In the rows, zero is written as 128.
Here are made-up nodes, facts about them, and rows of numbers that follow some of those facts. Name the node behind each unnamed row.

Facts:
bavuk vukil [zibri]
biplor vukil [plupe,kloflun]
bistur vukil [vuklam,flugi]
bramenus vukil [zodra]
breklas vukil [busul,steska,muskosok]
broda vukil [grestim,zibri]
bukal vukil [kugiplas,trigom]
detrem vukil [kloflun]
fatis vukil [roza]
fetin vukil [totro,fuven]
flubun vukil [mistus]
flugi vukil [bistur]
flumufa vukil [verel,vato]
fluron vukil [zubrok]
fuven vukil [teli]
geplomo vukil [mapli]
gige vukil [nodos]
gobru vukil [skitrul]
kikos vukil [kazen]
kladra vukil [kazen]
klasadre vukil [teplu]
klazen vukil [zodra,stogok]
klegumuk vukil [gitor,skeken]
klibetros vukil [grostibu,trigom,roza]
klizi vukil [konor]
kloflun vukil [biplor]
konor vukil [vigral,klizi]
kugiplas vukil [fatis]
lanel vukil [dovis]
lezi vukil [flubun]
lodru vukil [zubrok]
lusel vukil [raskik,skitrul]
mapli vukil [geplomo]
moplel vukil [plupe]
mureflo vukil [mistus]
muskosok vukil [doflaskas]
nima vukil [flebren]
nival vukil [flivobrer]
plaklan vukil [febrak]
plede vukil [potris,dovis]
plibo vukil [trurek]
plupe vukil [detrem]
potris vukil [degrim]
ranumas vukil [febrak,solu]
rostik vukil [dovis,plede]
rubrele vukil [drivas]
sistas vukil [teli]
sistim vukil [rubrele]
skanutuk vukil [zudruklir]
skeken vukil [flubun]
skevor vukil [trukas]
skitrul vukil [grapla,plibo]
skulir vukil [skevor]
solu vukil [skibrufon]
stamukluk vukil [trukas]
stogok vukil [bramenus]
stufi vukil [dutran]
stuste vukil [klasadre,kligris,klokla,skanutuk]
stutre vukil [litil]
teplu vukil [leflo]
togir vukil [zubrok]
totro vukil [fetin]
tratrustur vukil [kikos]
trigom vukil [klibetros]
trurek vukil [grapla,gobru,skitrul]
trutir vukil [degrim]
vastovun vukil [bramim]
vikim vukil [skitrul]
zagim vukil [totro]
zeka vukil [klazen]
zekor vukil [pletes,geklok]
zibri vukil [skibrufon]
zodra vukil [klizi]
zozan vukil [flokor]
zudruklir vukil [teplu]
{bavuk,broda,dadudrem,febrak,flibim,grestim,plaklan,ranumas,skibrufon,solu,zibri} maklal gribrir
{bemum,filago,flokor,geklok,geplomo,gige,mapli,nodos,pletes,rerim,zekor,zozan} maklal godam
{biplor,detrem,kloflun,moplel,plupe} maklal bima
{bistur,flugi,fluron,lodru,skevor,skulir,stamukluk,togir,trukas,vuklam,zubrok} maklal skitruk
{bramenus,klazen,klizi,konor,mukin,stogok,vigral,zeka,zodra} maklal trufen
{bramim,fetin,flebren,fuven,nima,sistas,teli,totro,vastovun,zagim} maklal stemi
{breklas,busul,doflaskas,foplar,kazen,kikos,kladra,muskosok,steska,tratrustur} maklal saloso
{bukal,fatis,grostibu,klibetros,kugiplas,noto,roza,trigom} maklal mizel
{daner,flubun,flugrim,gitor,klegumuk,lezi,mistus,mureflo,skeken} maklal pega
{degrim,dovis,fatus,lanel,plede,potris,rostik,tratabro,trutir} maklal riklo
{drivas,nezi,pludri,rubrele,sinen,sistim,stosok} maklal topos
{dutran,kledran,stufi,tunevem} maklal ledul
{flivobrer,flumufa,nival,ruditek,vato,verel} maklal skato
{geples,sotrus} maklal zaboplu
{gilugir,klasadre,kligris,klokla,leflo,skanutuk,stuste,teplu,zudruklir} maklal skiriklel
{gobru,grapla,lusel,plibo,raskik,sitrun,skitrul,trurek,vikim} maklal broplek
{gredel} maklal dretre
{litil,skole,stutre} maklal bradigrik
{tefol} maklal plopeklin
{bavuk,bemum,bistur,bramenus,breklas,busul,daner,detrem,doflaskas,drivas,dutran,fatis,fatus,filago,flibim,flokor,flubun,flugi,flugrim,flumufa,fluron,fuven,geklok,geplomo,gitor,gredel,grestim,grostibu,kladra,klazen,kledran,klegumuk,klibetros,klizi,kloflun,klokla,kugiplas,lanel,lusel,mapli,mistus,moplel,mukin,nival,noto,plede,plupe,ranumas,rostik,rubrele,ruditek,sinen,sistas,sistim,sitrun,skanutuk,skeken,skitrul,skulir,solu,sotrus,stamukluk,steska,stuste,tefol,totro,tratabro,trigom,trukas,trurek,trutir,tunevem,vastovun,verel,vigral,vikim,vuklam,zeka,zekor,zibri,zodra,zozan,zubrok,zudruklir} drodrar 71
{biplor,bramim,broda,bukal,dadudrem,degrim,dovis,febrak,fetin,flebren,flivobrer,foplar,geples,gige,gilugir,gobru,grapla,kazen,kikos,klasadre,kligris,konor,leflo,lezi,litil,lodru,mureflo,muskosok,nezi,nima,nodos,plaklan,pletes,plibo,pludri,potris,raskik,rerim,roza,skevor,skibrufon,skole,stogok,stosok,stufi,stutre,teli,teplu,togir,tratrustur,vato,zagim} drodrar 757
mobra (each to the one after it):
bukal > roza > noto > grostibu > fatis > klibetros > trigom > kugiplas
doflaskas > foplar > kazen > breklas > tratrustur > steska > muskosok > kikos > busul > kladra
drivas > stosok > pludri > sinen > sistim > nezi > rubrele
febrak > flibim > broda > skibrufon > solu > zibri > ranumas > plaklan > bavuk > dadudrem > grestim
flivobrer > ruditek > flumufa > verel > nival > vato
flugi > vuklam > lodru > trukas > bistur > togir > fluron > skulir > zubrok > skevor > stamukluk
geples > sotrus
grapla > lusel > raskik > plibo > gobru > trurek > sitrun > skitrul > vikim
kledran > tunevem > stufi > dutran
litil > skole > stutre
mistus > daner > skeken > mureflo > flugrim > flubun > gitor > klegumuk > lezi
plede > dovis > lanel > tratabro > potris > rostik > fatus > trutir > degrim
plupe > moplel > kloflun > detrem > biplor
stogok > mukin > zeka > vigral > konor > klazen > klizi > zodra > bramenus
teplu > stuste > kligris > gilugir > leflo > skanutuk > klokla > klasadre > zudruklir
zagim > bramim > fuven > totro > nima > flebren > teli > vastovun > fetin > sistas
zozan > filago > mapli > nodos > flokor > gige > geplomo > geklok > bemum > rerim > zekor > pletes

Some nodes and their rows:
134	122	121	112	121	112	148	122	151	124	145	155	116	126	123	144	123	112	117	146	115	113	135	145	115	114	123	124	111	123 : riklo
129	120	121	110	122	122	131	115	116	123	135	120	128	122	124	116	122	126	119	144	144	153	116	108	152	132	124	128	114	129 : dovis
116	126	139	144	122	128	119	142	130	133	124	133	120	132	129	138	123	125	137	119	116	111	139	137	116	121	134	121	137	123 : trutir
138	125	121	112	121	134	121	122	120	123	127	118	130	126	132	128	121	133	116	124	148	137	116	110	147	129	123	124	114	125 : gilugir
128	123	123	109	121	165	130	115	135	125	123	129	117	133	151	135	122	151	119	120	163	144	116	110	119	124	124	124	132	122 : teli
159	122	122	109	124	148	118	122	116	122	121	125	138	125	121	120	120	128	129	121	162	125	116	108	123	121	124	124	112	123 : plibo
118	119	130	127	127	114	127	117	117	124	122	116	145	141	124	117	132	116	119	128	116	130	115	124	115	145	122	121	127	125 : totro
117	169	126	110	136	161	120	122	142	123	125	128	139	126	146	141	122	137	154	120	116	144	116	120	162	149	124	135	175	124 : plaklan
116	119	125	129	130	115	122	124	122	136	124	118	123	126	121	125	123	115	123	118	116	114	123	138	117	126	123	127	134	124 : tefol
131	156	123	121	120	175	131	187	130	122	126	138	113	129	129	160	131	128	148	122	165	150	165	110	148	117	122	149	116	123 : skevor
132	150	122	114	122	174	120	142	137	121	122	143	112	125	145	150	121	156	142	119	157	118	134	109	121	116	123	124	124	124 : stutre
117	130	143	136	122	145	126	124	147	133	125	130	114	130	127	131	125	129	145	121	116	117	152	126	118	118	126	122	157	126 : dutran
132	121	123	115	124	114	149	124	152	126	148	150	115	123	123	141	125	112	118	145	115	116	137	145	115	119	124	124	111	125 : dretre
117	124	132	123	122	121	125	119	119	121	123	125	114	142	146	124	127	146	127	118	117	131	162	132	117	117	146	131	155	125 : klizi
148	141	122	121	125	145	127	189	116	123	134	123	127	125	121	156	134	117	130	122	161	152	140	109	179	118	121	154	111	126 : togir
133	122	125	114	121	112	148	123	151	126	146	151	116	124	122	143	121	112	118	145	115	116	138	145	115	117	123	121	110	124 : zaboplu
141	125	121	110	122	128	120	132	118	124	127	120	141	124	131	135	121	131	116	122	147	132	116	109	151	133	124	122	110	127 : mureflo
149	120	120	110	121	122	126	117	117	122	128	120	155	128	136	122	120	127	117	140	154	148	118	110	155	148	123	123	112	129 : foplar

Rows to name:
No name comes twice in this set of rows, the named rows included.
157	121	123	110	123	156	119	126	118	122	121	128	130	125	121	122	119	132	135	119	164	121	115	109	118	118	124	123	114	123 : gobru
148	121	122	110	124	138	120	117	120	124	124	118	136	123	119	114	121	125	120	128	156	135	118	109	129	122	123	126	112	126 : raskik

Now the same nodes, written a new way:
Some rows with their names:
130	141	131	139	129	132	123	130	130	123	118	128	129	121	114	134	119	116	126	128	132	131	113	125	146	141	135	126	119	122 : rubrele
127	136	132	133	126	128	118	134	122	122	118	137	135	126	126	137	117	111	116	130	135	131	118	132	129	147	139	132	121	117 : sistim
131	119	133	127	119	128	85	133	125	123	126	115	127	129	135	127	133	121	123	124	120	117	137	137	119	139	115	129	121	132 : nima
132	144	143	137	127	124	122	124	124	113	117	135	145	130	135	132	96	124	117	145	132	132	110	132	119	133	102	146	127	140 : trukas
173	129	124	119	110	130	137	105	137	130	140	138	134	118	140	130	170	125	145	135	129	115	130	151	127	124	121	127	141	120 : trufen
111	118	138	120	111	131	96	145	140	113	128	114	124	133	133	129	114	110	143	130	115	106	148	130	102	134	135	130	147	122 : stogok
135	152	133	143	123	125	116	125	120	145	111	119	129	130	123	157	128	93	159	118	131	125	128	128	157	118	153	108	112	109 : grestim
105	139	127	121	115	125	149	132	132	110	123	113	125	146	135	136	110	131	112	138	130	118	130	120	118	137	156	135	127	94 : plupe
106	138	120	122	116	122	139	135	122	123	132	116	126	146	140	129	113	131	96	134	135	132	116	131	133	128	146	136	113	102 : detrem
142	138	136	138	125	127	119	133	127	124	108	133	133	125	126	137	116	128	131	133	132	133	113	130	140	146	129	126	117	118 : steska
132	133	136	136	121	121	126	136	124	123	113	136	141	128	136	138	112	123	128	133	134	129	120	139	133	142	137	132	125	122 : dutran
115	145	143	131	129	131	133	120	133	99	119	129	139	132	125	135	96	109	117	147	128	118	126	117	100	137	118	149	140	128 : flugi
144	121	136	131	118	127	89	135	132	126	120	111	125	126	132	126	138	144	134	125	118	119	134	138	129	140	110	123	120	136 : vato
129	135	132	133	125	127	118	134	122	122	118	137	136	126	126	138	117	116	118	131	135	132	118	133	130	147	139	132	121	117 : nival
129	157	138	142	135	135	122	114	132	117	125	122	134	123	110	128	106	115	119	138	131	133	105	118	136	124	99	137	124	146 : skulir
120	116	134	128	119	125	92	131	125	121	127	115	131	128	137	126	132	108	123	122	119	113	143	141	117	134	118	133	126	137 : mureflo
134	122	133	120	118	122	84	123	115	117	138	114	136	126	139	121	121	125	126	116	120	107	133	129	121	140	133	131	131	136 : plibo
152	158	130	126	131	125	110	106	108	118	138	121	142	116	113	127	105	138	135	112	134	117	101	98	155	143	159	120	129	129 : skitrul

Name these rows:
No name comes twice in this set of rows, the named rows included.
111	135	137	132	125	128	135	131	131	108	112	130	136	129	126	142	110	100	128	134	128	115	136	123	113	147	152	136	135	109 : plede
123	145	127	143	126	129	119	125	121	137	116	121	125	124	116	148	126	74	150	114	130	125	125	124	161	123	160	113	111	106 : bavuk
136	155	137	142	128	127	123	124	129	133	115	119	134	126	116	142	119	122	143	128	131	129	116	127	150	123	125	120	120	131 : busul
139	119	136	130	118	125	88	133	127	124	119	115	129	128	137	129	137	133	129	125	119	117	139	141	121	141	110	128	120	136 : leflo
107	131	134	136	127	124	132	130	123	115	118	135	140	125	128	135	109	85	119	127	132	122	128	133	129	138	146	139	128	122 : skeken
115	152	131	144	138	134	124	116	126	128	120	122	134	120	104	141	130	85	124	121	133	125	125	126	142	128	130	127	118	134 : zudruklir
123	146	131	142	132	132	126	125	130	126	120	124	130	120	109	135	122	103	128	124	132	129	117	124	149	133	134	125	120	127 : kugiplas
100	137	121	121	114	120	149	135	125	119	133	111	125	148	141	127	108	130	100	134	133	128	119	130	136	123	151	137	117	102 : kloflun
127	136	142	133	119	124	135	134	132	110	105	129	137	133	135	143	105	123	141	138	126	116	131	125	119	145	146	132	135	111 : doflaskas
131	107	133	132	112	119	89	137	120	129	113	116	125	129	148	136	135	95	150	115	116	111	148	143	137	133	143	120	115	114 : skibrufon
115	118	138	124	117	128	104	131	134	109	122	109	128	131	134	130	130	112	132	127	115	100	155	129	103	140	130	133	138	126 : bukal
133	124	132	133	122	132	91	128	132	124	125	106	120	123	122	123	136	121	133	121	117	117	132	131	135	133	111	123	120	137 : muskosok

The same nodes again, as new rows of numbers:
Some nodes and their rows:
141	135	129	130	126	133	131	131	121	137	123	151	131	125	128	126	121	130	119	123	133	127	128	127	130	122	122	120	113	125	123	125	126	109	125	121	138	131	118	124	116	109	109	130	131	134	121	133	126	120	141	142	115	119	124 : flugrim
133	138	130	121	117	133	139	134	117	139	131	136	131	121	123	130	117	128	113	131	141	128	123	127	139	133	121	124	112	123	124	119	122	118	139	123	142	133	117	114	114	115	115	150	131	136	121	142	129	116	147	138	121	123	120 : flubun
119	153	153	115	169	101	117	127	147	101	116	91	118	121	125	120	134	129	131	127	133	148	133	134	139	110	146	155	137	119	138	136	132	123	139	148	131	136	120	132	164	123	147	122	136	115	141	121	127	159	116	111	132	130	111 : biplor
118	79	91	167	115	111	126	102	149	123	93	130	115	132	124	131	139	124	122	165	88	130	100	123	109	158	121	109	148	85	170	91	123	146	80	109	78	139	154	160	144	147	153	127	135	138	159	137	121	131	105	120	133	136	121 : skiriklel
135	131	134	122	118	132	141	129	117	138	128	133	138	123	126	129	117	132	118	124	140	119	124	129	137	136	127	123	118	120	129	121	122	112	135	121	142	131	113	104	115	109	118	151	133	139	119	142	138	116	143	141	118	125	119 : skanutuk
125	142	115	117	116	134	94	130	120	129	133	137	122	128	132	123	114	127	130	124	160	133	126	136	148	129	119	107	121	127	112	98	131	102	113	127	153	133	108	128	115	111	139	142	150	136	125	116	146	91	137	141	116	106	120 : trurek
150	150	131	137	134	127	128	149	127	126	120	145	126	134	123	128	112	123	131	103	126	143	127	121	139	134	125	129	119	108	133	127	122	122	132	143	150	126	98	126	117	130	95	120	147	145	133	126	132	130	139	146	125	125	118 : moplel
111	129	143	119	144	125	128	113	132	120	135	103	125	130	136	128	138	132	132	143	126	125	136	134	119	101	139	139	138	149	120	141	135	130	128	121	129	128	140	126	148	129	156	127	118	104	129	117	121	142	121	113	127	129	135 : nezi
133	145	122	107	100	150	121	133	119	129	132	140	155	90	114	96	154	140	120	102	143	123	135	133	175	174	128	151	124	154	144	142	96	143	156	147	102	156	135	135	121	108	105	127	118	113	104	138	142	84	136	149	164	147	172 : geplomo
145	132	127	132	123	133	128	135	122	136	122	152	132	127	128	127	120	129	125	116	127	128	127	125	129	126	123	120	115	122	124	130	125	115	127	129	136	128	118	125	115	119	105	122	131	139	124	127	127	122	136	145	121	124	129 : dutran
129	144	128	121	102	122	130	107	120	135	132	146	129	119	110	101	122	137	129	124	158	127	139	131	115	147	119	115	121	134	123	135	139	111	131	119	146	144	130	127	124	112	100	137	108	125	119	158	143	120	142	130	107	115	92 : klizi
121	73	88	166	112	110	123	104	151	122	91	127	116	128	124	130	143	124	123	163	89	128	99	123	109	160	124	109	149	81	170	94	122	149	84	112	73	137	160	161	146	149	152	124	132	143	159	136	123	129	101	121	138	140	125 : zaboplu
152	154	135	153	136	141	140	137	118	136	127	166	123	151	130	133	104	123	129	112	112	139	136	118	127	116	123	123	117	124	135	125	124	113	110	121	163	127	87	123	112	127	98	119	153	125	131	123	122	129	151	154	113	114	123 : doflaskas
143	149	124	139	126	139	114	144	120	129	135	149	121	147	130	130	106	120	137	108	134	139	131	122	140	130	122	116	124	123	124	114	128	120	116	134	165	121	92	127	110	132	112	125	155	138	132	114	138	112	141	150	120	112	123 : lusel
147	138	132	118	143	113	85	148	121	162	130	147	156	160	123	131	111	123	134	72	95	105	118	150	121	120	126	110	107	108	85	156	135	149	162	163	98	75	119	122	111	148	97	102	112	178	136	131	137	118	127	130	143	116	117 : vuklam
134	131	127	119	120	130	130	121	119	139	122	146	134	114	128	122	125	135	112	133	143	124	125	132	132	121	121	118	109	127	120	122	127	103	130	118	129	139	130	121	119	98	118	138	123	132	116	139	126	116	141	137	114	119	122 : fatus
130	134	128	116	114	131	136	131	119	138	129	133	133	114	124	127	122	130	111	134	147	126	122	131	137	135	121	122	112	123	122	120	122	115	141	124	134	135	125	116	116	110	118	151	125	139	118	144	130	114	145	136	120	125	119 : trigom
125	144	131	116	119	130	138	115	117	140	126	142	130	113	124	120	120	133	105	143	151	128	125	134	136	124	118	121	110	127	124	113	124	99	130	110	141	147	121	116	122	93	126	157	129	124	119	149	126	114	151	136	108	113	110 : vastovun

Which node is each row?
No name comes twice in this set of rows, the named rows included.
115	75	90	144	127	89	82	107	151	148	95	120	141	148	118	129	140	121	126	132	66	104	89	148	102	156	124	98	141	71	131	114	132	172	118	140	30	93	167	157	145	167	152	113	106	178	167	145	130	122	93	102	156	131	112 : skitruk
130	133	127	115	115	130	131	127	121	138	126	136	133	113	123	123	123	132	114	132	147	127	123	133	137	135	120	121	113	123	122	121	124	114	141	125	133	136	127	119	119	107	117	145	124	138	120	142	131	115	140	136	119	124	119 : rubrele
133	136	131	99	132	107	87	139	120	163	132	131	158	144	117	128	116	125	123	88	115	103	112	156	128	131	124	112	106	109	82	147	133	149	176	161	93	81	129	115	114	140	110	125	103	181	133	146	142	110	132	122	144	117	107 : bistur
155	157	124	138	113	159	120	152	120	122	135	158	147	120	116	103	140	129	143	74	115	135	143	120	169	171	131	152	132	149	153	148	98	156	141	160	126	139	101	143	114	138	82	95	142	115	117	117	143	97	135	163	167	145	181 : zozan
134	139	129	121	118	133	135	131	119	137	130	140	131	121	125	127	118	129	116	129	142	130	123	129	135	133	121	123	113	124	124	121	124	115	137	123	141	134	119	117	116	113	116	144	130	137	122	139	130	118	145	139	118	122	117 : rostik
140	91	131	135	141	144	154	189	142	90	153	104	108	133	156	172	130	118	171	109	153	141	146	95	103	113	137	140	150	146	115	151	155	129	128	148	157	99	139	121	116	159	125	94	137	135	113	85	120	185	88	105	127	158	150 : febrak
109	140	147	122	143	125	137	120	129	119	142	98	121	139	132	133	129	125	134	144	125	132	139	131	124	109	138	145	140	147	126	135	133	140	132	123	147	125	126	121	145	142	153	135	125	103	133	122	124	144	128	113	129	129	128 : potris
136	69	108	88	100	138	146	166	132	117	130	124	126	67	145	147	145	141	120	134	210	120	119	112	120	136	115	112	110	131	97	126	149	75	147	128	111	136	182	112	102	80	120	143	103	162	80	130	124	140	101	108	110	151	128 : grestim
138	159	131	136	127	138	142	142	118	138	135	154	113	139	121	133	106	117	115	132	128	149	131	122	139	124	112	126	112	128	127	115	122	124	128	125	165	133	97	131	112	131	102	137	144	125	131	133	115	124	162	147	118	112	118 : fuven
141	135	130	108	140	109	84	138	121	164	126	142	158	148	122	128	116	126	127	83	105	102	114	154	122	120	125	108	105	110	81	154	135	143	168	159	90	79	127	120	112	138	105	111	103	178	132	138	137	113	129	125	142	116	113 : trukas
86	151	138	100	134	122	140	111	128	129	148	101	104	116	121	131	134	120	101	188	143	147	132	138	135	99	116	146	124	161	110	119	129	138	145	113	142	144	149	141	147	131	164	159	110	87	130	133	98	135	150	104	128	118	119 : fetin

The same nodes again, as new rows of numbers:
Some rows with their names:
142	143	136	122	134	125	149	128	126	134	114	124	137	116	127	141	125	123	136	137	119	109	122	139	119	123	118	123	136	117	137	142	134	118 : trukas
115	135	132	115	145	112	163	117	120	165	116	123	131	112	133	125	112	111	125	144	125	109	130	125	122	127	133	108	160	130	121	135	162	135 : stamukluk
131	139	130	118	127	133	151	136	147	126	120	127	130	134	122	119	117	109	131	139	104	119	126	142	138	127	115	134	146	121	134	164	144	122 : sotrus
101	113	148	148	139	119	138	111	115	170	142	124	139	110	126	132	116	109	122	142	119	120	130	126	115	136	127	115	134	130	105	131	135	137 : dadudrem
111	152	138	105	152	124	157	123	138	164	111	132	129	117	142	113	121	113	124	139	135	112	122	114	117	127	134	110	143	147	123	128	143	129 : bavuk
140	129	127	113	134	124	154	124	151	130	109	127	130	127	122	137	106	113	132	130	123	110	124	138	142	121	117	130	129	114	123	153	145	118 : flugi
140	133	130	115	127	129	155	127	145	130	111	125	136	120	124	138	118	117	131	135	122	109	125	138	129	126	116	130	130	111	127	153	140	116 : vuklam
115	111	148	148	127	130	117	127	114	144	149	118	140	119	128	128	123	117	135	137	123	125	129	136	118	137	129	117	127	132	114	130	111	132 : teli
113	134	130	114	140	116	158	126	119	157	120	120	126	121	132	116	117	109	127	146	124	111	134	125	122	132	135	113	164	133	122	132	157	136 : sistas
118	133	135	110	134	119	139	129	124	150	117	117	131	125	138	114	111	118	129	144	131	111	134	129	126	133	135	115	160	142	126	136	149	130 : vastovun
118	131	152	156	139	126	116	117	117	139	142	127	127	141	119	127	116	113	125	136	111	125	131	146	120	125	114	130	138	142	119	135	126	135 : biplor
133	145	131	121	126	133	149	136	135	125	119	125	128	132	125	124	127	115	129	143	113	114	129	138	126	127	115	136	147	122	138	157	141	120 : kloflun
139	105	127	126	127	108	128	115	102	137	122	123	99	133	149	143	139	125	101	136	165	104	168	109	119	113	117	159	122	119	108	103	134	121 : broplek
116	125	142	157	125	135	138	115	129	140	137	112	138	115	129	143	124	103	119	134	103	115	142	160	136	128	94	145	134	134	117	156	98	125 : raskik
105	107	142	148	130	129	133	127	111	155	153	120	134	113	127	124	133	108	130	143	119	128	132	129	113	141	131	116	137	125	110	132	122	137 : degrim
116	119	127	173	112	136	120	111	114	129	119	121	146	138	127	134	113	118	117	144	99	120	124	124	128	127	110	135	117	103	125	147	120	132 : kligris
121	123	142	145	141	141	140	120	156	138	135	140	132	124	116	139	124	107	126	123	120	124	118	130	128	122	113	133	92	118	105	141	108	122 : febrak
124	130	131	109	132	125	141	139	123	143	127	118	130	119	135	112	124	113	138	145	131	118	134	132	119	136	139	115	158	135	130	134	141	129 : kugiplas

Which node is each row?
No name comes twice in this set of rows, the named rows included.
115	127	146	156	128	138	124	118	128	133	139	126	131	136	119	131	122	110	122	140	107	123	131	142	120	128	105	141	129	127	114	150	125	126 : pludri
121	116	142	154	127	139	129	119	135	132	139	127	133	128	116	136	120	109	126	133	112	124	129	141	125	128	109	140	117	119	111	153	121	124 : bramim
141	135	131	117	134	122	138	137	120	134	125	121	133	121	131	126	123	119	140	139	126	114	128	141	124	128	132	114	144	130	137	129	130	129 : steska
134	163	138	116	154	126	148	128	139	142	108	135	127	125	135	126	125	119	131	133	127	111	117	127	113	115	123	119	129	141	136	123	129	123 : solu
136	138	135	116	137	121	135	137	122	133	123	120	129	127	130	120	119	119	137	140	127	115	130	141	124	127	132	117	150	132	136	130	135	130 : flubun
100	108	128	165	115	126	114	111	103	149	122	114	150	134	140	115	104	118	117	147	110	121	127	115	131	134	132	114	129	120	118	129	124	144 : klasadre
131	151	137	122	140	122	140	120	129	134	111	126	126	139	127	126	109	120	123	142	119	107	130	142	126	119	113	132	155	136	132	145	154	124 : breklas
122	138	112	136	120	126	138	110	133	127	85	121	134	156	134	117	87	118	112	144	108	108	126	123	151	117	116	136	143	113	134	155	158	130 : stuste
129	140	131	120	139	115	147	123	127	143	111	104	135	121	142	128	109	110	118	133	118	103	145	164	149	124	116	124	168	159	136	139	118	132 : trurek
125	124	130	111	131	120	158	131	121	153	123	117	139	100	136	128	125	117	137	143	128	112	125	126	116	136	137	106	144	119	129	134	139	127 : zubrok
116	126	160	150	141	121	110	108	122	151	135	125	142	132	124	134	102	121	122	132	121	116	128	140	120	126	125	123	134	147	110	135	129	132 : togir
98	129	161	140	145	129	123	111	134	166	134	132	137	124	134	121	115	116	123	135	131	120	125	122	114	133	127	119	124	152	103	128	125	133 : plaklan
117	117	144	149	135	131	127	111	143	135	137	130	126	145	113	135	105	104	118	130	116	121	131	141	138	123	111	140	121	125	101	152	137	128 : zagim
130	140	130	118	131	131	146	132	147	127	111	126	124	142	124	122	109	111	126	139	116	112	131	141	136	123	114	139	150	127	129	159	151	120 : moplel

